Here is a tiny trained network, its code and every weight. The questions are about switching its units off for an input and a target symbol, where a switched-off unit gives its printed mean instead of its output.

import numpy as np


def w(rows, s, z=0):
    codes = np.array(rows[::2]) - 128.0
    scale = np.full(codes.shape[1], s)
    scale[-1] = z or s
    return codes * scale


def f(y):
    return y / 2 * (1 + np.tanh(0.7978845608 * (y + 0.044715 * y**3)))


def softmax(a):
    e = np.exp(a - a.max(-1, keepdims=True))
    return e / e.sum(-1, keepdims=True)


def log_softmax(a):
    a = a - a.max(-1, keepdims=True)
    return a - np.log(np.exp(a).sum(-1, keepdims=True))


def net(x, mask):
    ids = ['βγδεζθλμξπστψω'.index(c) for c in x.split()]
    T = len(ids)
    res = E[ids] + P[:T]
    u = 0
    for l in range(3):
        q, k, v = (res @ M[l].T for M in (Q, K, V))
        z = softmax(np.where(np.tri(T) > 0, q @ k.T / 2**0.5, -1e9)) @ v
        res = res + np.where(mask[u], z, O[l][:, -1]) @ O[l][:, :-1]
        u += 1
        y = f(res @ A[l][:, :-1].T + A[l][:, -1])
        res = res + np.where(mask[u : u + 4], y, B[l][:, -1]) @ B[l][:, :-1]
        u += 4
    return log_softmax(res[-1] @ U[:, :-1].T + U[:, -1])


Q, K, V, O, A, B = {}, {}, {}, {}, {}, {}
E = w([
[126,182,122,135],'β',
[107,184,105,113],'γ',
[112,183,68,117],'δ',
[119,191,61,113],'ε',
[165,159,115,248],'ζ',
[156,170,235,120],'θ',
[116,137,142,174],'λ',
[143,159,217,142],'μ',
[93,121,160,148],'ξ',
[108,126,77,203],'π',
[86,70,163,42],'σ',
[148,123,190,234],'τ',
[147,159,107,202],'ψ',
[52,64,65,96],'ω',
],0.015)
P = w([
[118,120,122,82],'0',
[187,173,162,85],'1',
[35,190,108,238],'2',
[115,163,130,157],'3',
[161,83,173,153],'4',
[16,191,78,141],'5',
[108,154,125,120],'6',
[153,78,135,162],'7',
[6,175,63,113],'8',
[108,139,134,128],'9',
[153,64,126,183],'10',
[2,141,136,107],'11',
[120,140,186,114],'12',
],0.0086)
Q[0] = w([
[164,212,140,181],'0.h0',
[3,236,140,200],'0.h0',
],0.0047)
K[0] = w([
[254,71,69,179],'0.h0',
[52,59,42,76],'0.h0',
],0.0081)
V[0] = w([
[84,122,133,113],'0.h0',
[153,254,126,114],'0.h0',
],0.0065)
O[0] = w([
[120,87,73,65,255],'0.h0',
[249,16,129,173,150],'0.h0',
],0.012,0.0011)
A[0] = w([
[69,128,96,186,10],'0.n0',
[81,213,235,212,113],'0.n1',
[217,236,122,127,230],'0.n2',
[133,130,253,144,126],'0.n3',
],0.0058,0.0012)
B[0] = w([
[126,151,68,115,169],'0.n0',
[115,191,12,103,253],'0.n1',
[3,135,107,165,181],'0.n2',
[98,71,50,137,190],'0.n3',
],0.011,0.0028)
Q[1] = w([
[189,145,147,200],'1.h0',
[92,253,59,167],'1.h0',
],0.0061)
K[1] = w([
[173,238,250,241],'1.h0',
[19,209,190,2],'1.h0',
],0.0036)
V[1] = w([
[2,167,71,48],'1.h0',
[136,166,241,64],'1.h0',
],0.0045)
O[1] = w([
[148,44,71,226,255],'1.h0',
[150,93,176,253,69],'1.h0',
],0.012,0.0062)
A[1] = w([
[213,75,181,76,4],'1.n0',
[94,157,16,108,89],'1.n1',
[136,143,85,208,215],'1.n2',
[154,50,77,253,198],'1.n3',
],0.0069,0.0043)
B[1] = w([
[33,43,87,196,122],'1.n0',
[123,2,123,175,215],'1.n1',
[137,51,147,22,216],'1.n2',
[97,106,193,52,245],'1.n3',
],0.007,0.011)
Q[2] = w([
[73,127,99,142],'2.h0',
[254,44,60,34],'2.h0',
],0.0087)
K[2] = w([
[200,202,255,70],'2.h0',
[209,153,75,145],'2.h0',
],0.0069)
V[2] = w([
[239,145,1,84],'2.h0',
[154,85,94,161],'2.h0',
],0.0089)
O[2] = w([
[132,126,248,200,171],'2.h0',
[74,120,186,169,252],'2.h0',
],0.013,0.0024)
A[2] = w([
[78,116,108,103,102],'2.n0',
[104,51,207,1,147],'2.n1',
[134,136,157,193,58],'2.n2',
[251,131,97,155,5],'2.n3',
],0.01,0.0029)
B[2] = w([
[105,76,148,133,182],'2.n0',
[139,182,87,162,247],'2.n1',
[89,173,22,242,123],'2.n2',
[5,189,67,202,123],'2.n3',
],0.011,0.015)
U = w([
[170,136,108,109,253],'β',
[189,145,77,177,160],'γ',
[115,149,140,191,146],'δ',
[148,156,106,244,115],'ε',
[141,157,99,242,103],'ζ',
[191,112,99,112,151],'θ',
[129,102,147,73,142],'λ',
[133,91,164,50,233],'μ',
[98,135,121,58,94],'ξ',
[114,126,136,160,152],'π',
[135,162,57,92,91],'σ',
[119,139,114,192,128],'τ',
[155,126,97,170,193],'ψ',
[48,123,125,157,55],'ω',
],0.011,0.0036)

Each question gives the input, a string of symbols that net reads in full, and the target symbol t.
The units are the heads (2 rows each of Q, K, V and O) and the neurons (one row each of A and B). Each row of codes is followed by its name. A weight is (code - 128) times the scale printed after its matrix; where a second scale follows, it is the last column's (O, A, B and U).
mask holds one flag per unit, layer by layer, with each layer's heads first. A switched-off unit (its flag False) gives its mean, the last column of its rows in O or B, instead of its output. The means were averaged over made-up inputs and are rounded, as every weight is.
A unit's drop is (log p(t) with every unit on - log p(t) with that unit switched off) / (log p(t) with every unit on - log p(t) with every unit switched off).
The circuit of an input: a set's keep is (log p(t) with only the set's units on - log p(t) with every unit switched off) / (log p(t) with every unit on - log p(t) with every unit switched off). Starting from the 12 units with the biggest drops (on a tie, the unit counted first), units are removed one at a time, each time the one whose removal leaves the highest keep (on an exact tie, the one counted first), for as long as the keep stays at least 0.8.
circuit, biggest first: the units of the circuit, biggest drop first
most important unit: the unit with the biggest drop
k most important neurons: the k neurons with the biggest drops, biggest first
top k neurons in layer l: the k neurons of layer l with the biggest drops, biggest first
drop of u: that unit's drop, to one decimal
input θ θ ζ β ω β, target ω: circuit, biggest first : (0.h0 2.n0 1.n1)
input ψ ω θ ε ω ψ, target ω: circuit, biggest first : (0.h0 2.n1)
input ω θ ξ μ, target ω: most important neuron : (0.n3)
input τ ω θ, target ω: 2 most important neurons : (0.n1 0.n3)
input ω ω ζ π, target ω: 2 most important neurons : (2.n0 1.n1)
input σ σ θ μ, target σ: 3 most important neurons : (1.n3 2.n1 1.n2)
input ω λ ω β γ τ τ ω ε, target ω: 2 most important neurons : (2.n0 1.n1)
input π ω τ, target ω: top 2 neurons in layer 1 : (1.n3 1.n1)
input ξ ζ ω μ ω ψ, target ω: 2 most important neurons : (2.n0 1.n1)
input σ σ β τ, target σ: 2 most important neurons : (1.n3 2.n1)
input ω β μ ω ψ ω μ ω δ θ π ψ γ, target ω: 2 most important neurons : (0.n2 2.n0)
input ω ω ε ε σ ω ω ζ ω δ, target ω: 2 most important neurons : (2.n0 1.n0)
input λ ω λ π θ δ ω γ ω μ ω ζ, target ω: 2 most important neurons : (1.n3 2.n0)
input ω δ ζ, target ω: most important unit : 0.h0
input ω β ω μ, target ω: top 3 neurons in layer 0 : (0.n2 0.n1 0.n3)
input ω θ μ π, target ω: top 2 neurons in layer 0 : (0.n3 0.n1)
input τ ω β β ω λ θ ω τ, target ω: drop of 1.n2 : -0.1
input ω τ λ ω ω ζ ε, target ω: drop of 1.h0 : 0.2
input ω μ τ θ, target ω: drop of 0.h0 : 0.4
input ω ε β, target ω: top neuron in layer 0 : (0.n2)
